[-44  46   2   7  10 -21 -13 -18  44 -59  -7  13  44  -7 -11  20   5   7
 -17 -61   6  35 -15   6  26 -20  -4  48 -21 -39  34 -43 -22]  2
[ -5 -16  18  -6   1   9 -14  11 -62  10  20 -15 -15 -18 -21  13   3 -15
   9  -7  21 -12 -30 -22  -2 -28   1   5   2   2  19  -9  26]  11
[ 56  -2  -3 -28 -12   7  45   7  40  48   6  35  -9  -9  42 -15  10  28
  25  36 -31  12  49  48  -3   3  16 -10   8  18 -10  17 -12]  6
[-32  18  16   5  16 -19  -4  -7   0 -22   7   5   4  -8  -9   5 -13  -5
  -7 -33   5   0 -32   6  16 -11  -3  39   0 -50  23 -19  15]  11
[ 30   4   5 -15  11 -14  39   1  94  29 -22  38  -8  37  52 -15 -20  36
 -20  -1 -41  71  59  62 -23   1  -4  17 -33   4 -12 -15 -14]  5
[-26 -14  19  14   4   8   1  -2 -46 -17  19 -35 -13   5 -29  21  31  -9
  -8 -27  19 -17 -48  -1 -12 -20 -12  11   4 -17  -3 -11   2]  0
[  2 -31  -8   3   2  14   1   3 -48  23  13 -14 -28  14  -3  19  11  -5
  13  29   4 -37  -7 -20  -7  -3   4 -27  14  41 -16  25  11]  9
[  3  30  -9   2  22 -26  18  -2  69  -7 -17  25  20  30  49 -19 -25   6
 -22 -20 -28  58  58  28 -16   2  -6  18 -12  -5   9 -15  -2]  1
[-51  15  10  22   5  -3   0 -16 -53 -34  25 -31  -7 -14 -34  22  38 -17
  -8 -36  22 -43 -66 -11  27  -8 -11  36  21 -36  18   1  16]  0
[ 16   3   6  -3   6  -2 -10  13  10  10  10   9   6  -7  -4   7  -7  11
   3  -6   5  22   5  25 -13  -6  14  14  -7  -3   8 -22  -9]  11
[-15 -27  14  -2  13   4  -8  -9 -38 -19  13 -25 -12  21 -25  18  25  -2
  -8 -22   7  -9 -41  -7   5 -25  -9  15  -6 -18   6 -23  -1]  9
[  -4  -51   12    3  -17   37  -26    6 -101   20   31  -37  -42  -15
  -36   24   35  -14   28   53   32  -78  -53  -32   -8   -5   -5  -51
   29   28  -15   30   25]  5
[ 30   0   2 -22   1   6  27  -6  27  28  -6  31 -11   6  44 -36  -1  25
   1  34 -47  -2  44  21 -14 -15  19 -28   4  21  14  -4 -13]  3
[-59  39  13  14  22 -19 -39 -20 -14 -77   8  -8  40  -6 -53  15   5 -25
 -27 -75  33  22 -64 -12  22 -26 -21  72 -12 -77  56 -49   3]  11
[-12 -33  22  -1  -1   4   4  -6 -27   6  10 -21 -28   8 -20  21  10  -1
   4   3  15 -16 -30   6 -16 -13 -14 -11  -8  -1 -19  -2  16]  5
[ 15  39  10  -8   0 -28  52 -14  89  24  -9  41   8  14  68 -21 -13  21
  -7  -6 -52  43  64  47  17   8   8  33 -11   7 -15 -14  -5]  7
[-52  21 -12   4   9  11 -33 -14 -44 -67  18 -29  20 -11 -61  27  41  -6
  -6 -61  39 -16 -72 -12  32 -16 -15  58  -6 -41  41 -26 -10]  6
[-19 -24 -19  11   2   6   0   2 -35  10   8 -27 -13  20 -15  19 -12 -12
   8  16  10 -17  -1 -30 -12  13 -13 -36  16  22 -22  18   7]  4
[ 61 -25  -2 -25  -9   0  35  15  31  64  -5  21 -29   5  40  -4 -17  23
  11  42 -39  23  62  37 -14 -22  15 -26 -11  52 -31  10   5]  9
[ 28  -5  20 -14 -17   8  33  -5 -11  43  22   6 -23 -10  37  -2  24   3
  28  46 -23 -40  18  23   5  19  21 -21  20  21 -30  23   2]  7
[ -7  34   9  -4   2 -11   0 -18  26 -26   5   9  18 -10   7  12  12  11
  -8 -43 -10  26   4  33  14  -8   9  45 -16  -7   2 -32 -18]  7
[ 16 -17   6 -20   2  -8  42  -1  26  25  -1   9 -15  25  23 -13  -5  17
  -2   8 -29   1  25  29 -18  -3   8 -12 -17  11 -10 -12 -12]  3
[ 22  12   0  -4  12  -2  10  -2  46  12   0  19   0  16  49 -30  -1  11
  -6  12 -34  21  49  14 -11   4   9   4  -1  -3  14 -12  -3]  1
[-18   6  -7   4  -4   2 -15 -14 -25 -26  11 -20   3 -15 -43  29  11  -5
   5 -25   6   5 -27  -1  12 -11  -4  11   5 -11  14  -9  -8]  4
[ -9  -6 -11 -13  -9   6  15  -2 -16  -1  14  -5  -5 -16 -16  10  16   5
  14   3   7 -19 -19   9  18  -9  -6  17   8 -14  -1   6   3]  6
[ 23 -20   7 -19  -4   6   6   3  -1  20  -1   0 -21 -17  12  14   2   9
   1   8  -1  14   5  22 -13 -11   3  -6  -7   4  -7   4   9]  5
[-38  -8  -5  27  10  10  -8  -2 -73 -18  19 -40 -18   5 -34  35  14 -22
   0 -11  40 -51 -46 -35 -17   6 -18 -12  24   3 -20  16  10]  0
[-10  30  17   6  25 -27  28 -27  78 -17 -17  42  13  18  69 -22 -23  16
 -13 -40 -38  38  46  10   6  10  -8  32 -13 -21   3 -31  -4]  7
[-41 -23  17  11  13  -1 -24   3 -42 -21  15 -21  -6   8 -38  18 -12 -14
  -3 -30  30 -13 -49 -19 -11 -25 -14  12 -15 -23  10 -28  21]  11
[ 42 -24  11   2 -12  32  12  22 -10  45  10   5 -24 -15  24 -19  20   0
  28  69 -21 -30  24   9 -16   3  19 -57  22  49  -6  15   4]  12
[ -9 -25  12   4 -14  33 -15  -8 -78  14  33 -29 -27 -10  -8  10  32 -11
  25  37   8 -74 -29 -32   4   1   7 -30  23  29 -16  12  17]  7
[-43  18  -2  13  13 -11  -1 -12  10 -21 -11  -1  22  12   2  12 -12   2
 -12 -23  12   9  -2 -22   8   2 -12  -1  -6 -15   4 -18  -3]  2
[  4  17  14 -20   0  -4   4 -14   7  -8   4   5   0 -13  29  -3   6  -1
  -8 -26 -18   4   4  17  13 -13  11  24 -13 -11   7 -16   8]  7
[ 41 -40  15   0  -3  10  27  10   1  52   4  14 -33  16  30  -3   1  12
  32  52 -24  -5  41   0 -21  -9  -3 -45   8  54 -35  14  -1]  9
[ 30 -29  10  -6  -8   1  29   8 -29  45  17  -6 -38  13   0  17  16   0
  26  44 -11 -37   4  14  -1   1   7 -33  17  36 -28  26  13]  9
[ 54 -39   1  -6 -24  22  23  30 -20  61  21   3 -33   0  21  -5  -5   0
  36  85 -16 -31  34 -15 -32   1  14 -73  24  60 -30  42   9]  8
[ 18  -5   6 -15  -1   7  14   5   3   9   0   3 -11 -34  13  -4  -2  -6
   2   6  -9  -4   9  13  -1 -15  16  -9  -1   9   6  -5  13]  12
[-10  -7 -23  10  -2   6   0   6 -21   8   2 -16  -4  12  -5  14 -11 -11
   6  16  -1   3   8 -17  -6   4 -11 -29  18  24 -14  19   3]  4
[ 13 -17   7  -3  -3  13  -6   3  -8  16   5   6 -24  -3   6   3   6   8
  12  32   1 -18   1   7 -11   1  -5 -26   6  16 -11   9   6]  5
[  1  18   5  -3  14   3  -2 -13  36  -2  -7  19 -11   7  25 -12   0  23
 -15 -10 -18  22  12  20   4 -10  -2  19 -11  -3  11 -17  -1]  5
[ -36  -34   15   12  -16   33  -22  -18 -114   -8   44  -55  -26   -8
  -47   37   30  -31   26    4   42  -79  -65  -53    0   -9  -14  -23
    7   24  -39    7   20]  7
[ 15  23   4   1   4 -12  17   5  67  -6  -8  25  13 -21  19  -4  -6   8
  -1 -14 -22  32  31  37   1  -5  17  18 -12  13   8 -21 -13]  12
[  3  30  -3  -9   3 -22   9 -15  31 -23  -7  12   0  -8  13  -2  -4  -6
  -5 -27 -13  19   0  34  20 -14   0  38   2 -19  23  -8  17]  10
[ 17   5   4 -21  -6 -11  29   6  46  32 -14  25  -2  -3  35   2 -24  17
   4   9 -21  20  47  13  -6 -10  15 -14 -21  21  -9  -3   1]  2
[-17   8  10  21   1   5   6  -5 -45 -10  29 -30 -10  -6 -25  19  45 -13
   4 -12  22 -40 -46   1  16  11 -11  12  24 -25  -3   0   4]  0
[  1  30  -2  -6   5 -24   8 -15  40 -26 -11  18   8  -3  14  -5  -6   1
 -12 -37 -19  39   4  42  23 -16  -6  47  -7 -22  30 -17  14]  10
[-10 -11   2  -8 -15  21  -1  -7 -75   9  34 -38 -30 -16 -12  27  22 -17
  18  10  17 -56 -30 -30  13 -13   3  -5  11  29 -30   6  21]  7
[ 15  21   2   2   1  -3  15  -3  32  -1   5  17  11 -11   6   8  24  24
 -11 -20 -10  31  17  45  -7  -2  13  33  -1  -3  10 -19 -30]  0
[ 11 -14  16   5  -8  12  10   2 -21  29  16  -3 -16  -2  33  -1   8  -4
  26  29  -5 -32  17 -17  -7  12   1 -31  15  37 -38  11   3]  7
[-20  12   3  16   0   7 -19  -9 -36 -39  26 -20   9 -27 -34  30  40 -11
  -4 -40  30 -18 -48  -2   8  -9  -1  33   8 -22  17 -12  -8]  0
[  7  43   1  -7   4 -39  25 -10  94 -29  -9  42  33  -9  19  -5 -23  19
 -21 -44 -27  71  33  34  12 -20   8  54 -22 -29  25 -33 -16]  8
[-31   4 -10 -15   7   7  -3 -10 -32 -32   7 -17  -3 -14 -22  15   9  -2
  -5 -45  17  -5 -38 -15  16 -35 -11  37  -9 -21  18 -10  10]  6
[ -7  14  19  -5  16 -20  26 -22  66  -8  -8  26  10  31  50 -18 -10  20
 -23 -42 -37  43  32  34   0   0   0  37 -28 -15   1 -37  -5]  7
[-21   7   0  19   2  22 -14  -6 -39 -16  24 -19  -6 -11  -9   2  35  -4
  -7 -10   9 -24 -32 -18   8 -22  -5  12  16  -2  16 -11   5]  0
[-27  29  -3   0  28 -32   2 -19  61 -37 -25  24  16  15  25   0 -25  13
 -39 -53  -4  49   9  22   7  -1 -15  44 -16 -41  18 -26   5]  5
[ -7  -9  13  10  18  -8  13 -10  -5  -6  -2   3 -15  16   5   9   3   2
   6  -7  -8  -1  -3 -12   5  -9 -17   2   5  -4  -5  -6   1]  9
[ 24 -16  17  -7  -6   8  17   3 -23  13  16  -9 -15   6 -14   6   4  -2
  13  26   2  -9  -3  -2 -22  -6  -1 -32   9   0 -16   5  -6]  8
[ 30 -27   6   1 -22  16  24  20 -34  50  30 -13 -31  -4  12  13  22 -13
  44  60  -4 -36  16   9 -19  11   7 -40  16  48 -35  41   9]  1
[ 26  13  -9 -12   3  11 -15  -4  13  -4  -4  18  -2   2  21 -20   5   8
  -2   7 -16  15  18  20   2 -10   6  11   2  14  26 -10  -1]  10
[-43  39   7  14  15 -26   0 -25   8 -50   9  -9  21   5 -12   3  13 -15
 -20 -55  -2  18 -25   9  32  -7 -19  56  -1 -53  34 -23  16]  1
[ -1   3  -6   2  12  -3  22  -5  36   1  -7  20   1  15  21 -14 -15  18
   7  -8 -12  18  26  -2  -1  -3 -21   8  -1  -5  -6 -10  -3]  6
[ -7 -25 -13   4  -4  14   3   4 -53  10   9 -22 -15   6 -16  23   3 -18
  17  32   9 -20  -7 -24 -17   5 -10 -45  29  19 -16  30   0]  4
[ -3  40   4   9   9  -4   7 -14  27 -23   6  11  21 -10   3   8  29  18
 -22 -53  -6  45  -2  43   4 -10   7  52  -6 -18  24 -24 -28]  0
[-44  22  11  11   9   0 -23  -8  -4 -27  -1 -12   8  14 -16   1   9   4
  -7 -17   3 -23 -26 -24  19 -13  -5   2  -6 -16  21 -27   1]  2
[ -4  -6   1 -10  -4   0  17  -2  -9  13   6  -1 -12   7  13 -20   8  -1
   2  25 -21 -32   5  -6   2 -18   7 -20   7  15  12  -1   8]  3
[ -9 -19   1  14  -4  37 -21   7 -52  -9  21 -24 -11 -32 -13  -1  39 -17
  15  29  10 -49 -36 -19   9  -8   7 -21  21   6  27  -5  15]  12
[ 19 -32  13  -9 -12  -1  23  20  26  45  -3   1  -8  19  18   8 -14  13
  15  33  -9  -2  33   8 -27   2   6 -46 -17  29 -39   0  -7]  2
[ 29 -29  16  18 -11  17  25  14 -19  45  15   3 -28  -9  14   8  11   9
  29  36  -3 -13  22   2 -31   2  -5 -41  20  44 -38  19  -2]  0
[ 44 -29  10  -4  -4  33  -2  26 -38  56  19   6 -29   3  14  -8   2   4
  30  70  -8 -19  20  -3 -37  -9  12 -48  19  40  -4  13   1]  11
[ 32 -13 -17  -4  -2   7  19  21  -2  44   4  -1 -13  22  32   2 -10  -7
  12  54  -9   1  52   8 -41  21   5 -42  10  49 -35  36  -3]  1
[  8   2   2  -9  11 -16  21  -3  56  -4 -16  18   9  26  19  -6 -18  16
 -14 -25 -34  59  30  40 -10  -2  -8   9 -20 -20   3 -20 -18]  4
[ 18  -7   2   0  -6  12  10   0  15  31  11  12 -13  11  46 -16   3  14
   9  30 -30 -13  37   4  -2   8  12 -15   4  36 -18  -2   4]  7
[ 49 -31   6 -17  -7  -2  56  14  32  62  -8  31 -22   8  57 -21 -13  18
  25  58 -41   1  67  13 -34   7  11 -53   7  48 -23  19 -13]  3
[ 16 -27  10   1 -29  11  24  17 -60  35  35 -25 -32 -19 -26  25  17 -15
  42  62  12 -57 -22 -18  -1   2   4 -44  33  27 -35  41  12]  8
[ 12 -11  10  -9  16 -11  18  -6  39   4  -8  14  -6  37  24 -10  -1  18
 -17 -16 -31  33  19  32  -4 -21  -2  15 -23  -5   5 -26  -3]  9
[ 43 -25  17 -24  -7   9  14  23 -23  51  13  11 -25 -20  16   5 -11  -1
  23  34   0   0  21   8 -27 -23  18 -24   2  29  -7   6  15]  11
